Table B holds the same points as the rows below, measured another way and shuffled. Each row below is followed by which row of B it is.
In the rows, 100 means zero.
B (60 x 16):
[[ 98 129  87  96 100  90 101 111 107 126  88 109 101  99  85 119]
 [ 98 116  99  98  96  93  98 108 105 114 100 107  97 100  89 117]
 [112 115 124 115  98  93  93  99  89 107 124 102  89 101 101  89]
 [ 91 131  88  92 100  92  90 115 109 128 101 118  89 104  84 125]
 [ 84  99  79 112 103  98  83 101 105 108 107  84 109  89 112 105]
 [111 117 122 115  96  91  88  97  90 113 131  96  87  96 103 101]
 [105 109 113 117  98  94  91  98 102 112 115  93  94  97 101  97]
 [118 134 125  94  91  89 105 101  84 110 116 117  88 111  86 102]
 [101 110 103 119 100  97  93 101 105 111 113  89  99  97 104 101]
 [101 118 105 111 105  96  90  93  92 103 120  98 101  98 111  88]
 [109  99 120 114  95  97  92  95  95  98 120  93  90  99 109  89]
 [105 100 111 110 102  95  96  92  97  97 116  87  92  98 105  89]
 [ 98  86  98 102  99 102 106 103 109  97  87  98 106 104 104  99]
 [ 97 123  89  91 104  97  97 103 100 111  98 111 104 109  96 109]
 [101 123  99  85  97  98 106 106  90 104  86 117 104 110  89 104]
 [ 83 113  78  90 108  99  99 112 114 115  88 109 100 110  88 119]
 [ 96  88  99 111  92 102  93  96  98  88  99  86 105  96 116  89]
 [106  94  98 108 102  94  98 101 107 110  99  85  93 101  93 103]
 [106  98  95  92  92  98 104 106  96 105  91 106  97  99  90 111]
 [ 94 117  92  91  97 101  93  97  88 100 101 106 106 104 103 102]
 [103 121  97  91 106  89 104 108 104 116 101 108  91 104  84 113]
 [105 118  96  89  92  90  97 112  94 117  93 105  91 103  86 124]
 [ 94 102  84  75  97 102  96 115 106 108  86 114  96  99  86 122]
 [101 106  95 111  97  88  84 111 110 121 107  93  97  89  86 121]
 [ 92  87  96 105  98 101  90  94  96  86 105  90 102  91 111  91]
 [ 96  88  95  88  94 110 111 106 105  90  77 110 117 104 105 100]
 [103  97 103 110 104 101 100  96 107  99 107  93 100  98 106  92]
 [104 123  98 110 107  87  90 113 117 127 113  95  88  96  82 116]
 [ 97 112 105 116  96  91  81 107 104 117 128  93  88  89 100 107]
 [ 96  82 101 108 104 107 107  98 114  96  91  96 106 110 104  92]
 [ 91  70  99 107 104 103  94  93 110  85 110  85  99  94 114  93]
 [ 93 119  98  98  94  99  95 105  91 109 107 109 106  98 104 105]
 [ 89  88  78  89  96 108 113 105 102  90  69 107 116 101  97 107]
 [ 92 113  81  96 104  98 108 109 112 116  81 113 112 104  91 117]
 [ 91 108  87  98  98 105  98 106 100 102  92 106 110  98 102 105]
 [104  92 115 113 100 105  98  95  98  93 112  94  97 100 110  90]
 [101 127  91  94 103  99 109 110  99 112  92 113 103 107  84 114]
 [ 98 111  91  94 103  91 101 111 102 108  88 105  97 100  86 112]
 [100 129 106  95  88  95  84 103  78 110 115 109  97  99 102 108]
 [108 112 121 113  86  91  81 110  92 111 132 110  85  96 105 109]
 [103 120 103 110  92  90  81  93  81 106 121  91  97  89 107  96]
 [110 110 123 117 107  93 105 102 105 110 124 106  86 104 101  93]
 [103 126 109 100  90  87  85 104  85 114 124 101  84  92  95 109]
 [120 178 127 116  95  78  84 110  74 139 143 124  80 100  84 113]
 [108 125 106 111 101  87  88 101  98 114 124  89  85  97  93 107]
 [101  92 113 117 104 103  95  91 101  96 115  87  92  97 107  89]
 [101 130  99  85  85  96 103 106  82 108  90 119 104 106  93 119]
 [126 126 130  94 104  96 125  77  78  84 111 113  91 115 102  61]
 [110 129 104 106 104  88 111 100  95 106 102 104  98  99  90  94]
 [105 115  92 108 111  90  99 104 117 121 102  89  93  99  85 111]
 [ 98 113  99  97  96 100  90  97  86  98 112 103 101  98 110  99]
 [ 92 120 100 108 103  97  94  94  92 105 112 102 103  99 108  91]
 [102 100  99 111  97  92  99 101 101 102 102  89 100  92  94 100]
 [ 92  87  87  96  90 103  97 115 111 105  81 101 103  95  92 119]
 [ 99 117  91 120 106  91  85 102 102 117 119  82  95  87 102 107]
 [ 93 109  97  86  89 103  96 106  90 103  97 119 108 100 103 110]
 [ 98 125 100 104  91  95  82 101  84 109 114  98 102  97 105 107]
 [106 137 109 114  99  84  84 100  83 123 132  98  83  96  97 105]
 [ 95  91  94 112 104  96  92  99 111  99 105  84 102  92 109  99]
 [113 111 117  82  96 104 122  94  84  85  87 122 104 114 101  89]]
Rows of B count from 0, top down.

[117 104  85  97  92  84 148 112 100  99 109 101 105 100 113 100  92]
53
[ 91 103  84 107 105 101  82 103  88  92  93 109  87  97 110  94  72]
40
[105 113  91  98  97 100  89  97  93 104 105 105  95  98  91  93 100]
16
[ 92  90  87 106 107  93  97 109  87  91  92 103  91  98 130  97  70]
42
[106 113  92 102  95  99  89 106  94 102 102 104  97  99 100  93 101]
24
[ 96  83 100 108  69  94 112  95 103 102  94  97 106 104 126  99 103]
49
[113 101  92 104 104  87 152 118 101  92 103  99 110 103 125 102  94]
22
[ 99  91 113 100 104 112  72  93 104 113 100  98 111  99 123  99 106]
41
[ 95 109  94 104 114 105  94 105  93  95 101 106  93  98 106  95  89]
50
[ 94  85  93 107  90  94 147 102 105  93 101 100  99 102 131  99  94]
0
[ 93  92  96  98 101 100  75  93  94 102  96 103  97  97 121  96  79]
5
[102  96 102 104  99 106 145  98 112 100 105  99 102 104 116  99 111]
33
[ 89 106 102 104  98 112  73  95  97 104  99 107 100  96 104  93  97]
9
[ 91  85 104 107 103 102 128 102 103  96  97  99 102 101 113  99 102]
36
[103  90  93  99  75  84 105  97  98 101  98  96  96 101 106 102  96]
17
[ 69  69 104 114 134 122  92  88  99  88  85 107  93 100 159  95  58]
43
[ 97  94  96  98  88  97  86  94  98 105 100 102 101  98 117  95  94]
6
[ 80  77 111 105 104 113  88  87 102  97  88  94  90 104  96 101 105]
48
[112 102  88  95 121  97  93 104  95 102 104 106 104  92 136 102  66]
39
[ 89  88 107 104 121 108 114  94 101  88  98  97  97 104  94 103 104]
14
[110 106 103  95 119 108 120 101 104  99 110 100 105 100  82 101 110]
25
[ 92  92  99 103 129 102 129 102  97  86  99 102  91 101 102 102  82]
46
[ 90 106  98 105 107 101 107 102  93  90 102 104  90 100 102  96  93]
19
[ 99  89  98 102  97  95 123 101 103  97 101 100 105 100 119 101  92]
1
[103 103  99 111  80  96 150 113 104  99 109 102 110 104 135  93 112]
15
[104  90  94 100 106  91 123 105  97  95  98  96  99 102 103 104  90]
18
[115 117  97  95  85  96  84 107  97 113 102 102 106  97 102  96 105]
30
[ 86  89 125  95 144 120  74  83 102  91  94  93  96 104  53 111 108]
59
[ 91  89  94 106  86  93  88  98  90  98  91 101  97  99 129  96  79]
44
[101 102 102  96  85  97  71  95  97 106  98 102 100  97  97  97  97]
45
[107 105  97 101 103  98 139 111 101  97 107  99  95 102  88  98 112]
32
[101 105 105  92 102 104  71  98  97 109 102 102 102  96  95 101 100]
35
[ 93  99 101 100  89  99  64  94  90 105  94  99  97  99 100  94 100]
11
[ 98 102 101 100  88 103  81  97  96 107 100 102 105  97 102  93 106]
26
[105 112  96 101 129 107 122 107 100  94 107 106 102  99 111  97  91]
55
[ 90 105  89 106 123 101 105 105  89  87  99 108  88  98 119  97  71]
38
[ 99 100  94 100  86  99  96  95  98 106 104 105 100  97 117  92  95]
8
[ 90 104  88 107 106 101 102 102  90  92 100 108  87  98 118  92  82]
56
[ 83  87  93 110 102 103  80  97  89  94  88 104  90  98 138  93  72]
57
[ 92 101 101 108  99 104 122 101  99  92 106 103 103 101 115  96  99]
13
[105 107  93 101  77  98  98 107  97 112 103 105 104  95 116  89 107]
58
[108 101  84 104  86  95 102 108  95 106 104 107 106  96 150  92  86]
28
[ 87 103 102 106 100 113  86  96  98 101  98 107  96  98 108  91 102]
51
[100  94  92 100  87  92  98  97  93 101  96  99  92 100 102  96  95]
52
[ 79  73 107 101 124  99  83  86  95  85  88  93  92 102 100 111  77]
7
[102 117  85 107  74  98 113 109  96 105 104 111  97  97 122  86  97]
4
[ 99 108  97 104 109 108 119 104 102 100 104 106  98 100 110  90 105]
34
[100  98 100  95 105 100  65  93  93 104  97 100 101  98 103  99  91]
10
[102  92  92 113  94  96 154 113 103  93 104 102 108 104 161  94  97]
3
[ 93  82 105 109  96  98 120 101 104  95  93  96 106 104 124 100 102]
20
[ 98  87  88 105 100  81 137 107  94  86  97  99  93 103 120 102  78]
21
[106 103 103  96  96 100 108  99 101 104 107 100 105 100  91  98 110]
12
[108 104 109  93  90 102  95  95 104 112 109  99 108 100  89  99 115]
29
[102  81  92 109  74  89 123  97 103  98  96  97 107 103 146 100  91]
27
[112  91  82 102  84  81 134 107  99 100  97 100  98 102 137 100  79]
23
[ 60  70 144  98 138 138  15  65 104  91  78  88  95 105  40 111 121]
47
[ 97 105  97 104 114 109 110 103  99  96 105 106  98  99 114  94  96]
31
[ 93  91 103  98 110 109  68  91  97 103  97 102 104  96 112  98  88]
2
[ 96  89  98 108 102  96 127 101 101  92  95  97  95 106 109  99 100]
37
[ 94 100  87 108  68  94  99 106  93 107  97 108  99  96 132  87  88]
54
